Each row is followed by its class.
9  -19  -15  -4  -10  -15  -9  7  26  13  10  -31  -8  -10  -21  5  16  -5  37  40  20  -13  27  -25  -20  50  28  -29  -34  4  42  3  20  -4  -15  -10  -4  14  12  19  -5  0  27  -8  13 => K218
-20  47  -22  -11  -4  19  10  16  -50  -41  14  -36  -2  -4  8  4  19  5  21  17  4  47  -12  9  -8  -9  -13  7  -33  30  28  -12  -6  -1  22  -16  -26  -30  3  -25  19  -18  44  40  -33 => K632
6  -1  8  -14  -2  -21  15  46  -9  22  16  2  6  -1  -53  3  -22  1  -24  11  4  -50  5  13  2  30  17  3  13  38  13  32  17  31  -41  -18  -9  6  4  -12  3  4  -35  23  40 => K97
22  -29  -8  2  -3  7  66  17  52  -11  46  -70  6  -13  4  -57  5  70  84  -65  -25  42  -7  -12  36  35  -2  -20  -5  8  -38  5  -11  -19  6  -20  12  51  41  6  21  -10  -31  2  -11 => K611
-54  1  -8  -10  46  29  56  32  -89  40  6  -64  62  17  15  -36  37  -13  26  -29  -18  28  57  -43  -5  42  21  -17  13  47  -26  33  36  -62  42  10  -39  21  30  -9  13  43  0  22  40 => K238
2  -18  -66  4  -21  19  9  -5  -43  -4  33  -46  -75  -32  33  30  30  21  10  2  50  35  -7  -12  0  48  -53  -26  -18  38  25  -19  25  -39  1  0  -49  -48  4  7  -5  -42  52  -43  -17 => K254
0  -20  1  -19  -14  -20  15  16  9  17  8  -67  -25  8  -65  21  -14  3  34  21  32  -23  -14  -2  -12  49  25  -44  -54  -14  33  33  26  -5  -12  -18  2  -1  26  8  27  2  43  30  12 => K134
-22  -18  0  11  52  -20  8  42  -28  -33  0  -16  -17  5  5  18  -22  -14  -9  26  9  7  -15  31  2  5  9  29  -19  -14  26  -29  -32  12  -13  -10  -31  0  7  -8  6  -13  -25  10  8 => K632
-24  24  -17  2  12  -13  -24  -2  -33  26  -8  -4  7  -8  -1  10  -6  3  -19  -22  -8  -12  -12  1  -7  47  5  18  4  -6  41  1  40  -9  -15  -20  -3  -7  -14  6  7  -3  -11  6  20 => K97
-50  62  -18  -50  -6  48  34  22  -3  9  -16  11  -28  24  26  32  -4  1  -29  -22  -14  44  -18  -16  23  -14  -46  37  8  20  26  68  -5  45  -4  -53  29  -54  -24  0  5  25  43  -19  -46 => K611
29  -37  -3  16  20  -12  24  3  -23  -42  21  -3  36  4  -3  -47  -28  -5  29  15  -20  12  11  8  21  -42  5  1  -8  1  4  -11  4  -7  -10  17  -39  14  -6  15  14  -2  -7  5  20 => K134
-63  -7  3  -4  -1  -5  3  55  -56  -85  -6  -24  -30  -22  20  -12  -27  75  0  -18  -6  28  -70  34  -27  6  -31  16  -21  -20  32  -27  -60  18  0  -48  -43  -51  6  -26  -19  -27  -4  -17  -5 => K594
-9  13  1  -13  -10  22  57  3  13  21  -2  -18  -9  -22  19  7  10  10  10  -9  -17  48  21  -44  2  15  -8  7  1  -29  -12  16  16  6  -4  -22  6  3  -6  8  3  17  22  -30  5 => K254
-3  -8  10  -2  23  0  52  12  -12  18  20  -21  48  -13  -28  -26  12  35  22  -3  -18  2  20  -7  10  46  15  -13  -7  20  -24  46  -40  -7  21  15  -22  9  35  -13  -22  -2  -15  -6  9 => K134
22  -17  -10  23  -3  19  18  13  -5  4  -1  4  2  3  11  -13  -14  5  60  4  -20  4  -23  -18  14  -1  12  -26  -20  10  11  0  31  -26  11  -14  -19  12  7  7  4  21  -5  -19  -16 => K254
18  21  -21  -31  -47  0  -26  -37  54  -17  -5  -11  -22  -2  2  3  -6  46  13  -11  -18  26  2  -6  -11  -39  9  -8  -17  -48  -11  5  13  -10  -6  -9  25  11  -44  33  9  7  81  -23  -64 => K858
11  -8  -16  0  10  -13  17  5  19  -14  0  -14  2  16  -8  -9  -53  -16  64  9  11  -65  -39  15  11  -3  7  -5  -10  -10  82  10  -3  1  -34  6  -6  2  4  12  22  26  -22  35  -18 => K858
55  60  23  30  25  13  71  28  -16  2  37  9  2  -34  63  51  -13  -29  20  24  29  35  -16  14  13  11  -22  -41  -19  51  29  -14  22  6  -25  -25  -17  -24  -13  -23  10  -19  -28  35  0 => K488
-2  -16  13  15  26  2  6  26  -44  -19  -15  4  39  -16  -8  -20  -15  23  17  -5  -39  43  39  -17  2  -8  28  -7  -15  -28  -7  -3  28  -5  -3  -15  -39  36  -16  2  2  6  -13  -28  13 => K97
14  9  -5  11  6  34  27  24  -17  67  67  40  39  -12  -42  -13  41  -35  -47  18  -5  29  -5  -19  20  19  -3  -18  9  94  -5  53  15  15  9  3  -23  19  4  -13  -21  5  5  13  4 => K594
-20  -27  -4  -17  -18  -3  -11  22  1  11  -8  -8  -37  -7  -13  31  2  6  12  14  0  -8  -17  -12  -24  43  -3  3  -26  -1  45  20  18  -5  -1  -28  -20  -34  9  4  7  13  30  -9  5 => K171
20  38  -39  -23  -28  -6  74  25  -56  -12  22  -50  -77  -13  22  67  -6  20  12  4  3  29  -32  18  4  67  -32  -12  -11  42  18  -2  37  8  0  -45  -14  -60  47  -33  10  -28  39  21  -32 => K254
-18  24  -3  -10  -11  33  35  21  -6  29  -14  -1  -13  -10  5  -7  -2  24  -10  -12  -23  18  0  -27  -5  28  4  -2  -4  -32  15  46  23  -8  -3  -23  -17  -20  8  2  -5  27  19  -13  -13 => K594
-16  -69  -15  -3  -10  -46  -5  3  -68  -10  -15  1  4  34  -2  7  -26  15  7  -12  -15  -38  -29  28  -19  42  11  -16  -39  26  20  -18  16  -3  13  -1  -44  -18  3  4  -15  -6  1  -6  24 => K218
20  31  -14  -16  11  -34  -3  -20  -57  -19  15  -33  13  -13  -29  17  -18  -19  -3  -2  31  -29  17  18  2  -26  3  -33  -2  -8  8  -41  21  0  3  33  -13  22  -17  3  -19  -24  0  -25  -35 => K254
-27  -9  -12  -21  7  34  64  1  -54  -74  39  -39  37  50  61  -50  -41  -11  22  -13  -39  14  -22  21  18  -3  -3  23  24  30  10  -25  -17  32  -63  -40  -39  14  -17  -12  -13  -1  -61  -27  -16 => K218
-34  40  -25  -22  -8  42  37  24  -77  -14  33  -35  19  1  40  -57  14  23  -3  -42  -35  12  -14  -46  -10  -15  -32  -18  52  14  -7  78  41  -29  -5  -38  -24  -31  -15  8  0  31  15  3  1 => K134
-68  32  9  -38  -16  56  53  28  24  -18  16  -33  38  20  -5  -29  -52  -8  -15  -43  -27  -42  -26  -43  6  56  34  31  51  -23  1  44  -25  24  -62  -78  8  42  -18  -4  -5  53  -40  -18  59 => K594
-26  -4  -37  -37  -40  -10  -20  33  7  -22  -13  -49  -24  -6  -29  72  -36  7  -1  33  18  -22  1  -11  -28  15  10  -9  -12  -18  62  16  0  11  0  -40  1  -19  -13  6  -5  7  39  -15  -48 => K254
-10  1  24  7  13  29  44  3  21  40  -20  -5  5  7  -22  -44  6  -6  40  -25  -12  -11  11  -31  3  15  -1  -24  -36  -16  4  24  24  -11  -24  -9  -5  8  5  14  11  25  -14  -1  25 => K790
7  9  -33  -4  -4  -21  12  -34  -22  -17  48  -8  70  5  -3  -40  -5  -5  -26  -24  -34  -20  12  2  18  -20  -7  -5  57  34  -43  -13  -27  1  33  32  -8  19  -21  5  -17  -5  -1  0  -8 => K134
-2  6  17  7  1  31  44  3  14  -3  -15  6  -17  -17  21  2  -1  11  13  -10  -4  17  3  -13  3  -2  -6  17  -17  -26  18  15  -4  18  -25  -16  -2  -8  1  -14  15  17  6  3  3 => K238
11  36  -67  -38  -13  5  -18  6  -46  -12  35  -39  -8  -11  -33  -21  -16  -3  8  33  43  -11  7  16  1  -12  -1  14  7  6  60  14  -9  -20  -34  -5  -16  -20  0  12  2  -36  52  6  -57 => K134
5  -4  5  -1  -33  23  0  25  54  3  43  -30  9  14  8  -43  16  23  13  30  -3  21  14  -4  -14  14  3  -39  0  41  -22  3  12  5  -34  -26  4  -7  2  20  -9  -14  -24  6  0 => K611
-23  -11  22  -15  20  -19  20  17  22  18  -8  -17  38  2  -11  -3  7  8  27  -13  -4  3  22  -2  -4  29  37  2  -10  -7  5  3  -12  7  10  6  25  15  3  6  4  11  -18  0  49 => K790
-24  -24  -25  -4  18  -9  32  37  -19  -26  1  -34  22  27  -22  -50  -14  10  90  30  -15  3  -23  -1  24  -39  -11  3  -22  36  10  -17  -20  -4  7  -3  -29  5  14  -2  19  32  -8  36  -6 => K632
44  15  -32  -7  25  19  13  -16  -82  -30  36  23  26  30  -7  31  -10  -81  -21  21  14  23  -33  7  12  -77  4  -21  -43  4  58  7  46  -4  -37  -5  -42  18  -33  4  30  -6  13  55  -59 => K238
7  15  5  -22  8  -34  -4  2  -15  -14  -19  -6  23  23  -44  0  -7  1  24  32  -22  2  -2  23  -4  -35  4  -15  -56  42  -5  -52  -24  29  -8  16  -9  4  -9  -8  0  -23  13  27  -2 => K488
16  -1  -1  22  45  12  16  10  -33  -27  -20  36  20  -25  22  -25  -35  -9  72  -28  -14  5  12  -5  54  -24  26  1  -23  -45  36  -49  -3  1  -5  -2  -33  38  -9  -5  -4  21  -15  -34  16 => K858
-8  -12  4  15  -56  -17  28  -8  46  -56  24  -21  1  3  33  9  -22  0  49  44  -28  31  -8  34  -16  -26  -1  23  5  3  -14  -40  -52  29  44  -26  0  -15  -49  -5  9  29  47  2  -46 => K254
-4  -15  -15  -33  -60  -3  2  16  31  -27  24  -72  -28  -1  8  5  12  51  10  -5  -26  19  4  -18  -31  17  24  -17  17  -29  -17  17  30  -1  -6  -30  12  1  5  9  7  4  15  -13  -22 => K254
22  -26  3  10  12  -40  -22  -6  59  -47  23  -4  -5  7  -28  28  -13  21  -33  10  17  -12  -7  53  0  -23  35  -14  -26  -39  0  -50  -22  10  34  51  -7  10  -11  2  16  -11  -1  11  -61 => K238
-12  -34  -26  -5  -37  8  23  12  5  -53  13  -47  12  -10  30  -12  -7  40  41  7  -22  24  -9  -7  -10  -26  12  -2  0  -42  -13  -52  -9  -26  40  -22  -5  29  -29  8  -9  29  33  -5  -28 => K254
15  -9  -36  -27  -41  -17  -17  -31  -30  3  -2  -38  4  22  -21  14  -19  -23  30  -4  -24  4  7  -14  -30  -27  12  -15  1  -18  -24  -24  33  -35  -11  -10  13  41  -14  26  4  -4  19  26  -23 => K254
-45  -1  -9  -1  30  -1  -8  1  -4  -5  -1  -3  45  -1  0  -36  0  -3  -18  -19  -8  7  31  -22  18  5  -2  17  10  9  7  -17  -10  -5  9  -12  -29  -1  13  16  -12  8  -20  -40  4 => K238
9  -7  7  15  5  23  48  3  -2  10  -2  -18  -14  -15  -2  -8  15  26  -5  -7  -3  19  -5  -8  13  33  -11  -12  -32  -21  19  21  30  3  -9  -19  -18  6  21  -7  7  -3  -1  -2  -7 => K97
-12  10  -31  -1  14  -15  60  -10  -34  -17  14  -25  13  2  12  -5  -35  9  25  -27  3  10  -11  11  39  28  -13  0  15  -3  10  -35  8  28  5  2  -2  5  -7  5  -7  -5  -1  -53  -5 => K254
5  21  20  -8  9  5  11  -3  9  12  -6  18  16  -1  -7  -3  -14  -20  -14  10  -8  1  -7  4  -5  -29  2  -2  -30  -12  31  -3  -21  31  -22  -1  -5  5  -16  -4  2  -4  10  10  -27 => K858
-15  16  3  -15  -16  35  -1  -29  1  -40  11  -28  -11  -16  29  -50  29  28  38  3  28  30  26  -15  -16  38  20  1  -27  -14  22  -42  12  -10  -12  6  -1  13  11  20  -25  -22  44  -41  26 => K218
-23  -33  18  -11  8  -14  -6  33  24  35  3  -15  4  0  -44  -9  0  -5  -19  22  3  -26  9  -9  8  45  14  22  -8  27  42  29  23  18  -13  -11  -2  -1  31  9  1  13  -12  2  34 => K611
2  6  -13  -30  -33  -17  -39  -65  -28  25  10  12  14  30  7  39  -7  -39  -25  -21  28  -30  3  44  6  -18  37  -6  4  -21  -40  -13  -18  -12  9  15  -3  15  -69  0  -7  6  32  -23  -29 => K858
-5  -15  -7  -6  -34  2  17  22  53  3  -9  -22  -32  1  -13  7  2  51  -11  -5  -29  6  -1  0  -19  27  10  13  -1  -37  -18  20  -12  11  6  -13  18  -13  8  -4  9  -1  6  -4  -13 => K254
-26  -16  4  -11  -13  -34  4  -11  -56  -44  14  -57  13  -2  -18  -9  -38  -11  52  10  0  5  -12  37  -37  -20  -5  15  1  -37  15  -29  -29  -14  4  -9  -31  8  -26  -10  19  -1  16  7  -57 => K171
-11  6  -2  -7  -21  30  35  11  28  10  -12  -9  -21  -9  16  1  0  18  30  -15  -9  31  -6  -29  9  13  -4  8  -20  -35  16  18  14  2  -6  -42  3  -15  0  7  11  18  8  -25  -5 => K254
6  -10  -40  6  -55  35  23  -32  10  -36  19  32  9  44  38  0  0  -16  -43  7  9  -34  -6  23  43  -14  -27  5  25  50  -4  21  -2  51  7  -15  -2  -22  -37  12  -27  17  25  -28  5 => K632
-47  -9  -17  -18  38  -15  -13  27  -37  -61  -11  -11  30  27  -16  -1  -2  -3  -39  -15  -11  10  45  -20  -8  11  16  -22  -7  -22  8  -6  -5  39  8  -9  -13  18  -19  22  -22  -10  1  -52  43 => K218
-21  23  -20  -3  1  13  -5  8  29  22  47  -55  -36  2  -35  -17  51  12  32  3  59  -27  -30  -6  -29  47  -7  -36  -11  22  -15  32  -5  -67  26  -9  20  20  2  10  2  18  36  33  -16 => K218
-24  45  38  -19  36  8  -23  52  -1  37  7  48  -9  11  -72  0  -2  -9  -36  -9  41  14  -34  25  -7  15  12  4  -36  -2  26  28  10  14  -3  -14  8  -29  10  -6  19  -21  -13  5  -2 => K171
-29  -31  8  -13  -13  31  33  19  19  2  -7  -47  -28  -1  24  -14  -3  24  14  4  -35  49  1  -29  -10  9  -5  10  -30  -33  3  -7  17  -23  -4  -30  -29  -6  1  9  18  24  26  1  -34 => K611
6  -8  28  4  -38  6  0  -9  26  -46  1  -14  -37  -13  36  21  -23  -13  10  49  2  50  8  11  -12  -20  21  12  -15  -32  -4  -75  2  10  15  -12  -11  -3  9  -7  11  -2  45  6  -37 => K632
-16  6  22  6  12  22  43  -7  -1  36  -21  20  -9  2  -3  -7  15  1  -5  -18  -15  20  -3  -15  10  26  -3  10  -27  -35  -14  18  10  7  -10  -17  -10  1  -6  -4  12  21  -5  1  29 => K97
-62  11  -9  -57  -32  21  14  18  16  -14  0  -55  -68  31  11  38  32  12  -80  -15  1  18  2  10  -47  35  18  22  8  -78  -19  32  -19  5  5  -35  21  -38  -18  -3  19  9  56  14  -18 => K790
17  3  10  3  11  -5  49  9  -20  -3  6  -26  -30  -30  -12  20  13  16  50  -15  -11  19  22  -4  11  21  24  -37  -54  -52  -16  7  14  -6  32  -2  -26  6  -14  -9  9  28  59  1  8 => K134
-23  -7  4  -28  20  -13  35  13  -36  -32  9  -57  30  6  -46  -41  -26  42  28  -14  -30  26  0  -10  -9  -7  9  11  -17  17  -6  20  -2  -10  4  16  -34  26  5  8  13  -7  17  -38  -33 => K254
-25  -21  1  -1  -10  1  39  28  12  14  43  -51  6  5  -1  -9  34  13  -60  6  3  37  46  17  11  68  9  24  47  8  -46  43  -5  -5  47  -20  1  -4  34  -13  6  0  8  2  -2 => K611
-5  -17  -14  -10  -10  0  4  22  26  8  2  -28  3  -25  -33  -36  7  52  114  -9  -14  23  -1  -38  15  17  28  -7  -22  -18  14  25  4  -36  9  -21  -5  32  14  17  14  34  25  -11  -13 => K488
-6  22  6  -16  -8  22  14  16  56  17  -10  -15  -13  2  -12  -5  -2  19  10  9  11  29  2  -14  -5  -7  -8  -5  -39  -29  19  29  -2  -1  -13  -23  14  -17  -8  17  22  1  19  11  -39 => K611
-4  -39  -28  -2  -15  -17  -24  -5  -9  -37  6  6  33  6  -1  -16  -11  15  41  5  2  5  -28  -7  0  -55  1  -10  -6  2  -2  -40  -12  -22  35  0  1  34  -38  7  -2  18  24  -1  -18 => K218
-21  -27  2  16  19  19  14  4  2  -10  -3  -24  44  -3  -6  -41  7  -1  70  19  -2  18  -21  -35  21  -38  -1  -22  -44  -35  31  12  12  -43  34  -25  -21  16  -8  19  11  52  20  8  -6 => K134
-7  -1  -8  10  12  2  0  9  8  12  10  31  38  -12  -12  -33  21  6  23  11  -12  29  -10  -26  1  -12  3  1  -19  6  -1  -22  -22  1  11  -5  -5  15  -24  -8  3  4  5  2  9 => K218
6  17  -3  18  -16  21  -5  -16  -6  47  0  -5  -37  -12  -23  -4  51  -10  20  -14  -12  18  37  2  0  53  5  -6  -26  -10  16  43  55  -3  1  -4  -3  -5  17  6  -12  9  21  10  24 => K594
15  0  24  6  -44  -8  18  -21  -24  19  7  99  48  32  30  12  -26  -31  -52  -22  16  28  -31  23  18  -27  -38  2  28  65  -37  -9  20  45  -2  -16  21  -47  -17  -24  8  -31  -48  24  51 => K218
6  -20  -17  6  37  -11  13  4  -41  40  -8  17  -3  19  20  2  23  -3  29  -16  -4  8  12  -15  4  48  1  -14  -3  38  -26  13  21  -29  -13  10  -4  3  21  8  -7  -8  -34  -5  72 => K218
-3  -40  -2  21  -1  3  34  33  -27  -17  19  -21  22  -8  5  -38  7  26  52  10  -19  19  3  16  -6  6  -7  -1  9  2  -6  -9  0  -26  32  -5  -27  3  12  -16  5  16  -13  17  -2 => K171
1  11  8  -8  -46  24  -41  -14  29  21  17  -39  -15  -5  -52  -18  24  6  26  -8  0  29  23  -19  -23  31  5  -19  -23  15  -4  19  42  -3  -37  -19  20  17  9  7  18  -30  14  23  4 => K611
-28  3  14  -13  -12  43  31  20  38  26  -12  -19  17  -3  12  -39  -5  16  42  -12  -16  21  15  -42  2  6  8  0  -14  -32  9  21  1  -13  -4  -35  7  14  -1  20  1  37  3  -7  -13 => K611
13  -43  7  29  -53  13  15  -31  -33  4  26  -2  -18  -15  35  -29  7  5  -22  -9  6  -21  -26  -3  -12  -1  -30  -22  25  3  17  14  74  -4  -2  20  -33  -27  -10  6  -8  9  0  -29  -7 => K254
-14  -11  -44  -20  -22  -16  -1  -4  -51  2  19  -1  59  15  -31  -20  -17  22  -13  -12  -19  5  -2  12  -5  -6  -10  27  27  59  -25  3  -19  -11  12  10  -11  5  -22  3  -12  -26  3  -7  -6 => K254
3  8  -6  26  46  12  21  6  -20  -22  -15  -3  29  -7  17  -35  -18  -2  59  0  -16  32  5  -22  13  -40  -10  -10  -28  -3  28  -33  11  -20  -12  1  -28  13  3  9  21  9  -11  2  -14 => K238
1  11  -26  -8  -9  -22  15  -3  -32  -3  22  -30  44  7  -18  5  6  -1  -45  -1  -32  14  17  -9  -11  3  -21  -26  15  40  -31  -22  9  -13  26  3  -19  8  3  -1  -9  -22  5  36  -22 => K488
2  1  23  18  -12  32  56  6  44  12  5  -14  18  -10  18  -42  7  40  17  -28  -22  34  1  -20  6  26  8  -11  -15  -21  -10  12  22  6  13  -11  10  13  6  8  5  7  -3  -28  7 => K254
-2  -1  17  1  2  22  23  5  19  -9  -7  1  -14  -17  12  4  3  -6  -2  -13  -6  12  6  -1  -1  -9  -6  8  -25  -19  13  -11  -25  20  -19  -23  -3  1  -18  -8  1  -7  4  -15  -1 => K790
-37  -2  -16  -34  -11  -8  10  27  -24  -16  -14  -57  -12  19  19  24  -23  32  17  -3  2  12  -1  17  -29  45  32  8  -13  -14  4  -14  -30  3  -9  -14  0  -13  15  -5  6  -23  7  10  1 => K632
9  -7  23  -18  -14  -37  8  -40  -23  18  10  -22  21  9  -51  -20  -3  5  17  2  -8  -20  -6  25  -38  23  27  0  -24  -2  -19  -2  0  -48  -1  44  -34  -9  23  -9  20  -22  -11  44  -30 => K790
-12  -9  5  -2  -21  20  40  -3  31  17  -18  -7  -32  3  14  -5  19  19  3  -10  -21  28  18  -18  14  20  -15  5  -20  -13  -26  3  15  17  8  -17  1  -14  23  5  -4  16  19  -4  13 => K632
-28  2  -46  -24  -7  -18  33  32  -23  -5  24  -36  17  13  -26  -6  0  48  5  -40  -23  2  6  4  -13  65  -15  -21  1  23  -26  19  -12  7  3  -35  -10  -11  -17  12  -7  -14  14  -17  25 => K171
-25  -5  8  -5  17  -12  40  19  13  -9  9  -14  67  22  -30  -58  -37  28  40  -13  -29  15  2  -8  15  -5  26  5  2  -9  -20  6  8  3  5  -8  -1  32  -23  29  6  28  -19  -35  12 => K254
9  -8  1  6  -24  -13  49  0  -20  -23  1  -52  -63  -11  5  -14  10  46  51  5  -21  27  8  3  -28  37  -15  -27  -24  -1  -17  -27  45  -18  26  21  -20  -25  39  5  5  -4  48  8  -4 => K254
-37  6  -31  -51  -26  -18  19  2  -3  5  -2  -16  49  23  -35  -17  -10  32  -28  -30  -21  -47  -8  -11  0  12  -3  -17  8  5  -3  2  -1  15  0  -17  5  -15  -9  14  -26  9  -7  -7  -4 => K790
-25  9  -6  -29  45  -15  -10  13  -61  -24  3  -47  29  37  -26  -65  -48  8  -3  -30  4  -3  -15  35  16  -4  -8  40  -16  36  59  5  40  -36  -21  12  -43  -18  37  22  31  -36  -37  5  -31 => K611
19  -19  12  23  17  -19  31  8  -32  -14  -1  16  22  -4  18  -8  -31  -5  42  19  -5  4  -2  27  9  -18  12  3  -14  20  14  -29  -9  1  3  11  -36  -9  10  -16  13  7  -11  9  -15 => K238
